Below is a small trained network, with its code and all its weights. Each question gives an input and a class and asks what happens when units are switched off, that is, made to give their printed mean instead of their output.

import numpy as np


def w(rows, s, z=0):
    codes = np.array(rows[::2]) - 128.0
    scale = np.full(codes.shape[1], s)
    scale[-1] = z or s
    return codes * scale


def f(y):
    return y / 2 * (1 + np.tanh(0.7978845608 * (y + 0.044715 * y**3)))


def log_softmax(a):
    a = a - a.max(-1, keepdims=True)
    return a - np.log(np.exp(a).sum(-1, keepdims=True))


def net(x, mask):
    res = np.array(x, float).reshape(1, 2) / 4 @ E
    y = f(res @ A[0][:, :-1].T + A[0][:, -1])
    res = res + np.where(mask, y, B[0][:, -1]) @ B[0][:, :-1]
    return log_softmax(res[-1] @ U[:, :-1].T + U[:, -1])


A, B = {}, {}
E = w([
[6,237,90,27],'x0',
[8,198,255,199],'x1',
],0.0085)
A[0] = w([
[68,121,164,187,84],'n1',
[168,71,183,174,152],'n2',
[178,100,28,156,139],'n3',
[74,115,181,170,98],'n4',
[199,153,85,95,66],'n5',
[165,92,133,249,77],'n6',
[102,214,96,88,164],'n7',
[127,63,101,69,237],'n8',
[82,205,118,50,64],'n9',
[118,180,148,27,120],'n10',
[139,216,174,193,248],'n11',
[158,97,88,59,72],'n12',
],0.013,0.011)
B[0] = w([
[104,136,173,57,173],'n1',
[105,102,88,164,215],'n2',
[122,140,118,94,217],'n3',
[124,132,151,69,177],'n4',
[60,109,254,93,162],'n5',
[78,81,114,135,200],'n6',
[124,102,86,145,224],'n7',
[170,141,108,100,228],'n8',
[89,91,124,141,202],'n9',
[122,80,97,134,195],'n10',
[174,147,91,80,254],'n11',
[116,116,179,80,169],'n12',
],0.02,0.013)
U = w([
[68,8,69,183,110],'0',
[125,151,170,40,95],'1',
[234,193,30,138,252],'2',
[142,159,170,154,86],'3',
[126,157,124,215,89],'4',
],0.015,0.011)

Each question gives the input, the list of numbers given to net, and the class t.
The units are the neurons (one row each of A and B). Each row of codes is followed by its name. A weight is (code - 128) times the scale printed after its matrix; where a second scale follows, it is the last column's (A, B and U).
mask holds one flag per neuron, in row order. A switched-off neuron (its flag False) gives its mean, the last column of its row in B, instead of its output. The means were averaged over made-up inputs and are rounded, as every weight is.
A unit's drop is (log p(t) with every unit on - log p(t) with that unit switched off) / (log p(t) with every unit on - log p(t) with every unit switched off).
unit that matters most: the unit with the biggest drop
k most important neurons: the k neurons with the biggest drops, biggest first
drop when u is switched off: that unit's drop, to one decimal
input [-2,5], class 1: unit that matters most => n1
input [-6,-8], class 1: 2 most important neurons => [n5; n3]
input [7,7], class 0: 3 most important neurons => [n9; n7; n10]
input [-7,8], class 1: 2 most important neurons => [n1; n4]
input [6,-6], class 0: 3 most important neurons => [n10; n7; n11]
input [1,3], class 2: 2 most important neurons => [n5; n12]
input [8,7], class 0: 2 most important neurons => [n9; n7]
input [8,8], class 0: 2 most important neurons => [n9; n7]
input [3,0], class 2: drop when n5 is switched off => 0.2
input [2,-3], class 2: drop when n1 is switched off => 0.3
input [5,-2], class 0: drop when n11 is switched off => 0.2
